Here is a tiny trained network, its code and every weight. The questions are about switching its units off for an input and a class, where a switched-off unit gives its printed mean instead of its output.

import numpy as np


def w(rows, s, z=0):
    codes = np.array(rows[::2]) - 128.0
    scale = np.full(codes.shape[1], s)
    scale[-1] = z or s
    return codes * scale


def norm(h):
    return h / np.sqrt((h * h).mean(-1, keepdims=True) + 1e-5)


def f(y):
    return y / 2 * (1 + np.tanh(0.7978845608 * (y + 0.044715 * y**3)))


def log_softmax(a):
    a = a - a.max(-1, keepdims=True)
    return a - np.log(np.exp(a).sum(-1, keepdims=True))


def net(x, mask):
    res = np.array(x, float).reshape(1, 5) / 4 @ E
    u = 0
    for l in range(3):
        y = f(norm(res) @ A[l][:, :-1].T + A[l][:, -1])
        res = res + np.where(mask[u : u + 8], y, B[l][:, -1]) @ B[l][:, :-1]
        u += 8
    return log_softmax(norm(res)[-1] @ U[:, :-1].T + U[:, -1])


A, B = {}, {}
E = w([
[194,45,125,217,141,118,201,144,187,135,89],'x0',
[142,186,129,190,64,158,82,63,158,110,141],'x1',
[186,169,94,84,123,91,3,49,89,113,173],'x2',
[179,113,142,84,63,173,131,111,176,86,228],'x3',
[151,147,148,134,131,209,55,67,168,173,142],'x4',
],0.0054)
A[0] = w([
[81,205,132,144,114,237,47,93,112,188,139,87],'0.n0',
[178,103,55,202,120,165,160,118,208,128,84,72],'0.n1',
[115,146,159,17,162,37,137,161,68,126,102,88],'0.n2',
[216,100,75,127,222,52,138,137,127,98,186,23],'0.n3',
[124,172,117,36,203,167,134,158,82,211,33,54],'0.n4',
[5,181,109,92,116,184,138,96,28,143,167,33],'0.n5',
[177,8,197,149,51,172,141,48,160,63,136,55],'0.n6',
[126,168,78,180,105,13,108,80,3,78,95,1],'0.n7',
],0.0043,0.0033)
B[0] = w([
[118,179,199,123,175,23,140,100,124,183,245,253],'0.n0',
[132,63,141,170,110,106,123,103,221,222,140,188],'0.n1',
[149,120,38,149,54,221,145,26,103,160,6,188],'0.n2',
[190,102,150,148,217,163,177,110,92,56,126,138],'0.n3',
[46,63,188,103,148,142,125,81,54,190,126,163],'0.n4',
[218,32,100,190,146,118,166,70,183,147,162,178],'0.n5',
[50,110,72,113,154,164,104,90,96,199,74,206],'0.n6',
[107,157,59,178,58,50,239,32,170,2,98,170],'0.n7',
],0.0048,0.0028)
A[1] = w([
[77,78,95,108,133,136,99,152,80,132,106,44],'1.n0',
[151,142,97,128,116,152,143,129,87,166,130,69],'1.n1',
[136,173,121,106,122,139,118,181,145,57,167,91],'1.n2',
[111,139,161,155,126,89,174,255,162,130,104,47],'1.n3',
[135,174,144,127,111,113,28,122,165,77,147,2],'1.n4',
[116,123,114,92,80,170,137,136,146,117,177,92],'1.n5',
[141,169,126,143,109,93,104,162,176,138,174,68],'1.n6',
[146,168,107,122,73,175,83,108,120,132,191,118],'1.n7',
],0.0076,0.0028)
B[1] = w([
[135,103,147,108,137,124,144,127,107,163,2,136],'1.n0',
[131,115,158,109,137,113,140,145,127,115,120,121],'1.n1',
[96,72,101,100,135,131,104,122,123,172,134,144],'1.n2',
[142,205,154,138,84,174,100,156,117,134,138,223],'1.n3',
[172,150,173,118,175,73,126,126,144,179,42,205],'1.n4',
[66,83,95,88,137,128,138,157,171,102,146,170],'1.n5',
[163,112,81,106,171,172,110,160,127,155,19,154],'1.n6',
[149,153,148,58,118,85,83,163,158,126,81,254],'1.n7',
],0.0085,0.0049)
A[2] = w([
[240,64,108,84,128,144,174,151,132,65,91,93],'2.n0',
[104,182,56,61,145,74,50,103,66,44,127,30],'2.n1',
[71,204,152,218,216,137,87,109,71,172,97,135],'2.n2',
[179,37,131,215,107,156,128,117,172,132,169,46],'2.n3',
[89,171,114,180,83,178,187,233,112,127,134,17],'2.n4',
[229,77,105,135,194,100,118,135,54,54,171,5],'2.n5',
[219,183,187,51,124,141,103,3,152,80,160,94],'2.n6',
[65,113,89,44,162,155,119,199,165,76,173,40],'2.n7',
],0.0052,0.0025)
B[2] = w([
[91,116,104,145,157,179,61,153,124,160,188,162],'2.n0',
[154,191,165,243,81,165,182,97,190,133,105,199],'2.n1',
[110,61,133,58,99,139,165,128,117,81,224,205],'2.n2',
[180,92,118,133,99,182,110,35,133,212,108,165],'2.n3',
[198,229,230,141,204,131,119,192,113,112,95,210],'2.n4',
[190,131,3,139,212,127,129,209,6,99,199,128],'2.n5',
[110,159,144,120,178,76,59,235,143,113,83,254],'2.n6',
[83,87,80,131,76,156,144,112,138,14,132,153],'2.n7',
],0.0062,0.004)
U = w([
[80,73,133,69,153,130,180,111,38,168,26,53],'0',
[151,198,216,175,121,178,195,225,127,120,115,213],'1',
[156,206,164,75,144,56,10,135,189,155,114,236],'2',
[55,70,86,52,82,167,124,162,173,52,158,129],'3',
[135,181,63,186,76,58,170,56,105,42,111,166],'4',
[43,114,204,101,168,112,130,78,84,176,239,3],'5',
[182,63,140,186,98,188,136,64,213,212,139,117],'6',
[199,90,49,139,205,150,105,178,59,115,176,41],'7',
],0.013,0.0015)

Each question gives the input, the list of numbers given to net, and the class t.
The units are the neurons (one row each of A and B). Each row of codes is followed by its name. A weight is (code - 128) times the scale printed after its matrix; where a second scale follows, it is the last column's (A, B and U).
mask holds one flag per neuron, layer by layer. A switched-off neuron (its flag False) gives its mean, the last column of its row in B, instead of its output. The means were averaged over made-up inputs and are rounded, as every weight is.
A unit's drop is (log p(t) with every unit on - log p(t) with that unit switched off) / (log p(t) with every unit on - log p(t) with every unit switched off).
The circuit of an input: a set's keep is (log p(t) with only the set's units on - log p(t) with every unit switched off) / (log p(t) with every unit on - log p(t) with every unit switched off). Starting from the 12 units with the biggest drops (on a tie, the unit counted first), units are removed one at a time, each time the one whose removal leaves the highest keep (on an exact tie, the one counted first), for as long as the keep stays at least 0.8.
circuit, biggest first: the units of the circuit, biggest drop first
most important unit: the unit with the biggest drop
top k neurons: the k neurons with the biggest drops, biggest first
top k neurons in layer l: the k neurons of layer l with the biggest drops, biggest first
drop of u: that unit's drop, to one decimal
input [-6,5,-5,2,-8], class 3: most important unit : 1.n5
input [3,-6,-3,7,5], class 3: circuit, biggest first : 1.n5, 2.n7
input [4,-6,7,-1,-5], class 7: top 2 neurons : 2.n5, 0.n3
input [1,-7,-2,4,1], class 3: top 2 neurons : 2.n7, 1.n5
input [-5,4,-4,-3,6], class 5: circuit, biggest first : 0.n0, 2.n2
input [8,-8,6,-6,-1], class 7: top 2 neurons in layer 2 : 2.n5, 2.n0
input [8,-6,0,-6,0], class 1: top 3 neurons : 1.n3, 0.n6, 0.n5
input [4,2,4,-5,2], class 4: top 2 neurons : 0.n7, 1.n7
input [6,-5,8,-5,0], class 7: circuit, biggest first : 2.n5, 0.n3
input [5,2,-5,7,-2], class 6: top 2 neurons in layer 0 : 0.n1, 0.n6
input [-7,-7,6,-4,-5], class 0: top 3 neurons : 1.n0, 0.n4, 0.n2
input [5,-5,3,-5,4], class 0: top 3 neurons in layer 0 : 0.n4, 0.n0, 0.n5
input [2,-4,5,-5,1], class 0: top 2 neurons : 0.n4, 1.n0
input [6,5,2,-7,-5], class 4: circuit, biggest first : 0.n7
input [6,2,2,-6,-8], class 4: top 2 neurons : 0.n7, 2.n6
input [6,-4,8,-7,7], class 7: top 2 neurons : 1.n7, 2.n5
input [-3,-7,6,-4,-4], class 0: top 2 neurons : 1.n0, 0.n4
input [-5,2,-3,-6,-8], class 4: top 2 neurons in layer 0 : 0.n7, 0.n6
input [-1,4,3,-6,1], class 4: top 2 neurons : 0.n7, 1.n7
input [7,-6,-3,-8,-5], class 1: circuit, biggest first : 1.n3
input [8,-8,-5,-5,-7], class 1: drop of 1.n3 : 0.6
input [3,6,-3,5,-2], class 6: drop of 0.n1 : 0.9
input [2,7,-3,7,5], class 2: drop of 1.n7 : 0.9
input [-1,0,-4,-2,8], class 5: drop of 1.n4 : 0.0
